Here is a tiny trained network, its code and every weight. The questions are about switching its units off for an input and a class, where a switched-off unit gives its printed mean instead of its output.

import numpy as np


def w(rows, s, z=0):
    codes = np.array(rows[::2]) - 128.0
    scale = np.full(codes.shape[1], s)
    scale[-1] = z or s
    return codes * scale


def f(y):
    return y / 2 * (1 + np.tanh(0.7978845608 * (y + 0.044715 * y**3)))


def log_softmax(a):
    a = a - a.max(-1, keepdims=True)
    return a - np.log(np.exp(a).sum(-1, keepdims=True))


def net(x, mask):
    res = np.array(x, float).reshape(1, 8) / 4 @ E
    y = f(res @ A[0][:, :-1].T + A[0][:, -1])
    res = res + np.where(mask, y, B[0][:, -1]) @ B[0][:, :-1]
    return log_softmax(res[-1] @ U[:, :-1].T + U[:, -1])


A, B = {}, {}
E = w([
[105,241,91,58,120],'x0',
[147,97,117,135,116],'x1',
[60,85,157,97,143],'x2',
[155,198,65,2,52],'x3',
[141,196,6,194,188],'x4',
[53,144,212,156,80],'x5',
[199,127,82,216,19],'x6',
[75,48,101,144,125],'x7',
],0.0079)
A[0] = w([
[107,70,83,141,133,2],'neuron 1',
[90,150,201,121,51,107],'neuron 2',
[134,62,152,158,154,39],'neuron 3',
[167,134,36,85,239,115],'neuron 4',
[111,128,73,156,96,80],'neuron 5',
[66,212,83,96,95,196],'neuron 6',
[181,86,194,125,163,99],'neuron 7',
[111,146,127,210,142,97],'neuron 8',
[151,101,173,193,151,73],'neuron 9',
[137,113,136,35,92,101],'neuron 10',
[43,91,104,132,107,125],'neuron 11',
[228,109,56,125,212,83],'neuron 12',
[97,217,87,167,212,171],'neuron 13',
[110,146,153,109,77,57],'neuron 14',
[125,86,173,154,172,96],'neuron 15',
[207,185,191,77,132,219],'neuron 16',
[251,74,95,161,35,132],'neuron 17',
[249,101,112,152,65,152],'neuron 18',
[110,116,245,109,24,126],'neuron 19',
[196,99,109,133,15,208],'neuron 20',
[197,191,161,82,131,149],'neuron 21',
[184,150,133,108,83,163],'neuron 22',
[44,144,90,108,173,129],'neuron 23',
[130,118,202,152,179,145],'neuron 24',
],0.011,0.0067)
B[0] = w([
[96,102,171,81,233,134],'neuron 1',
[101,76,111,39,102,200],'neuron 2',
[86,48,178,90,209,172],'neuron 3',
[2,195,51,118,110,223],'neuron 4',
[161,110,154,78,131,150],'neuron 5',
[161,26,139,91,61,241],'neuron 6',
[60,77,119,112,132,174],'neuron 7',
[215,135,193,154,175,173],'neuron 8',
[127,45,196,189,186,185],'neuron 9',
[206,141,133,176,111,192],'neuron 10',
[175,80,133,97,121,178],'neuron 11',
[65,130,117,133,37,207],'neuron 12',
[191,136,97,69,70,227],'neuron 13',
[153,109,132,43,167,144],'neuron 14',
[121,73,88,151,173,186],'neuron 15',
[132,141,51,81,160,225],'neuron 16',
[145,141,77,189,60,253],'neuron 17',
[119,170,86,198,40,234],'neuron 18',
[114,155,70,37,45,254],'neuron 19',
[184,189,82,144,93,254],'neuron 20',
[71,176,3,105,211,202],'neuron 21',
[92,144,93,152,161,190],'neuron 22',
[150,185,116,146,108,186],'neuron 23',
[147,114,65,167,155,199],'neuron 24',
],0.0081,0.01)
U = w([
[162,131,107,191,120,170],'0',
[97,98,132,119,130,128],'1',
[139,107,112,169,178,145],'2',
[106,154,55,127,121,151],'3',
[142,144,137,101,109,159],'4',
[103,222,253,121,162,5],'5',
[88,215,201,152,144,5],'6',
],0.021,0.017)

Each question gives the input, the list of numbers given to net, and the class t.
The units are the neurons (one row each of A and B). Each row of codes is followed by its name. A weight is (code - 128) times the scale printed after its matrix; where a second scale follows, it is the last column's (A, B and U).
mask holds one flag per neuron, in row order. A switched-off neuron (its flag False) gives its mean, the last column of its row in B, instead of its output. The means were averaged over made-up inputs and are rounded, as every weight is.
A unit's drop is (log p(t) with every unit on - log p(t) with that unit switched off) / (log p(t) with every unit on - log p(t) with every unit switched off).
The circuit of an input: a set's keep is (log p(t) with only the set's units on - log p(t) with every unit switched off) / (log p(t) with every unit on - log p(t) with every unit switched off). Starting from the 12 units with the biggest drops (on a tie, the unit counted first), units are removed one at a time, each time the one whose removal leaves the highest keep (on an exact tie, the one counted first), for as long as the keep stays at least 0.8.
circuit, biggest first: the units of the circuit, biggest drop first
unit that matters most: the unit with the biggest drop
k most important neurons: the k neurons with the biggest drops, biggest first
drop when u is switched off: that unit's drop, to one decimal
input [5,4,-8,-6,0,3,4,-8], class 0: unit that matters most	neuron 4
input [0,6,-6,2,1,5,3,4], class 0: circuit, biggest first	neuron 4; neuron 21
input [7,6,6,0,-1,8,1,-7], class 4: circuit, biggest first	neuron 4; neuron 6
input [-2,7,5,3,8,-1,8,1], class 0: circuit, biggest first	neuron 19; neuron 21
input [-5,-5,6,5,-8,3,3,1], class 4: circuit, biggest first	neuron 21; neuron 4
input [-5,6,6,0,-5,-7,3,-5], class 0: 4 most important neurons	neuron 4; neuron 21; neuron 2; neuron 17
input [-2,8,-7,-2,2,-5,4,-2], class 0: 2 most important neurons	neuron 19; neuron 17
input [-5,8,-7,6,-5,-2,-3,6], class 0: 3 most important neurons	neuron 4; neuron 10; neuron 21
input [1,1,8,-1,0,4,-2,3], class 1: drop when neuron 20 is switched off	0.2
input [-3,-5,5,-7,-1,3,-2,3], class 2: drop when neuron 24 is switched off	0.1
input [6,-7,7,-5,7,2,1,4], class 4: drop when neuron 8 is switched off	0.1
